Each row has a name. After each piece below comes the name of the row it's from, unless a question asks for something else. Each question is about the rows just above it.

vaz: 2, -4, -5, -8, -3, 13, -5, 0, -7, -8, -12, -2, 5, 4, 6, 4, -2, 12, -8, -10, 4, -5, -9, 3, -8, 9, -11, 22, -12, -3, 3, -13, 4, 4, 5, 0, 4, -3, 1, -14, 10, -2, -1, 7, -12, 14, -3, -17, 5, 6, -10, -12, 4, 5, -5, -1, -6, -11, 7, -2, 5
Sosu: -2, 9, 6, -11, 9, 18, 10, -6, 0, -4, 8, -6, -2, -5, 16, 10, -2, 4, 0, -6, 6, 9, -5, 10, -9, -6, -4, 0, -1, 10, -1, -12, -1, 5, -6, 0, 1, -9, -1, -6, 2, -5, -28, 7, -12, -18, -4, -7, 3, 2, 4, 1, 13, -23, 9, -2, 18, 3, -31, 37, 25
kel: -3, 14, 12, 4, -16, 2, -11, 13, 14, 3, 5, -2, -4, 5, -1, -11, 6, -2, 10, 3, 6, -19, -23, 0, 6, 6, -10, -3, -18, 1, 1, 10, -18, 16, 4, 8, -8, 2, 12, -9, 4, 4, 4, -7, -21, 19, -4, -16, -9, 0, 14, -6, 11, -6, -17, 10, 8, -11, 0, 11, 6
fibed: 16, 1, -1, -6, 9, 18, 2, -5, -5, 6, 4, 9, 4, -1, -2, -9, 18, 5, 10, -6, -2, -12, 3, -2, -31, 8, 7, -18, -1, 37, -6, -6, 13, -2, 10, -1, -27, -6, 0, -4, 6, -4, 1, 0, -12, 0, 0, -5, -6, 9, -7, 2, 9, 10, 25, -11, -4, 3, -9, -23, 10
fudos: 20, 13, 21, -43, 24, -37, -43, -7, 6, -11, -13, -32, -30, 19, 30, -26, 31, -32, -26, -19, -6, 13, -8, 4, -3, -29, 15, -24, -6, -31, -8, -19, 23, 31, -23, -40, 3, -15, -37, 15, 25, -4, 51, 6, -8, 1, 17, -36, -36, 1, -3, -18, -2, -23, 9, -2, 18, 3, -31, 37, 25
lovut: -2, 9, 6, -11, 9, 18, 10, -6, 0, -4, 8, -6, -2, -5, 16, 10, -2, 4, 0, -6, 6, 9, -5, 10, -9, -6, -4, 0, -1, 10, -1, -12, -1, 5, -6, 0, 1, -9, -1, -6, 2, -5, -28, 7, -12, -18, -4, -7, 3, 2, 4, 1, 13, 3, 0, -6, 7, -1, -11, 9, 0
siz: -5, -3, 4, -2, 6, 9, -12, 4, -5, -6, -5, -10, 3, 5, -13, 5, 4, 4, -2, -3, -1, -11, -5, -1, 12, 5, -8, -2, -11, 0, -14, -10, -17, 4, -8, -8, 6, 4, -7, -9, -12, 1, -2, 0, 5, 14, 4, -4, 2, 10, -3, -12, 7, 3, -8, -3, 6, 22, 7, -12, 13
fikap: -5, -3, 4, -2, 6, 9, -12, 4, -5, -6, -5, -10, 3, 5, -13, 5, 4, 4, -2, -3, -1, -11, -5, -1, 12, 5, -8, -2, -11, 0, -14, -10, -17, 4, -8, -8, 6, 4, -5, 8, 9, -6, -17, 32, 19, 18, 14, 5, 49, 32, -9, -23, 4, 13, -6, -5, -16, 13, 2, -14, -8
-8, 1, 17, -36, -36, 1, -3, -18, -2, -23, 9, -2, 18, 3, -31, 37, 25, 20, 13, 21, -43, 24, -37, -43, -7, 6, -11, -13, -32, -30, 19, 30, -26, 31, -32, -26, -19, -6, 13, -8, 4, -3, -29, 15, -24, -6, -31, -8, -19, 23, 31, -23, -40, 3, -15, -37, 15, 25, -4, 51, 6 is which row reordered?  fudos
-17, -14, -13, -12, -12, -12, -12, -11, -11, -10, -10, -9, -8, -8, -8, -8, -7, -6, -5, -5, -5, -5, -4, -3, -3, -3, -3, -2, -2, -2, -2, -1, -1, 0, 0, 1, 2, 3, 3, 4, 4, 4, 4, 4, 4, 4, 5, 5, 5, 5, 6, 6, 6, 7, 7, 9, 10, 12, 13, 14, 22 is which row reordered?  siz
Put 25, 37, -31, 3, 18, -2, 9, -23, 13, 1, 4, 2, 3, -7, -4, -18, -12, 7, -28, -5, 2, -6, -1, -9, 1, 0, -6, 5, -1, -12, -1, 10, -1, 0, -4, -6, -9, 10, -5, 9, 6, -6, 0, 4, -2, 10, 16, -5, -2, -6, 8, -4, 0, -6, 10, 18, 9, -11, 6, 9, -2 back in order: which row is it?  Sosu
Which row holds these entries in another order? 13, -12, 7, 22, 6, -3, -8, 3, 7, -12, -3, 10, 2, -4, 4, 14, 5, 0, -2, 1, -12, -9, -7, 4, 6, -8, -8, 4, -17, -10, -14, 0, -11, -2, -8, 5, 12, -1, -5, -11, -1, -3, -2, 4, 4, 5, -13, 5, 3, -10, -5, -6, -5, 4, -12, 9, 6, -2, 4, -3, -5  siz

Luko: 33, -8, 27, -22, 27
pon: 33, -23, -8, 27, 27
voz: 32, -8, 27, 27, -22
Put 33, -8, -22, 27, 27 back in order: which row is it?  Luko
-8, 27, -22, 27, 33 is which row reordered?  Luko
Put -8, 33, 27, -22, 27 back in order: which row is it?  Luko
Which row holds these entries in another order? -22, 27, 27, -8, 32  voz
Which row holds these entries in another order? 32, 27, 27, -22, -8  voz
-22, -8, 27, 27, 33 is which row reordered?  Luko
Which row holds these entries in another order? 27, -8, -23, 27, 33  pon

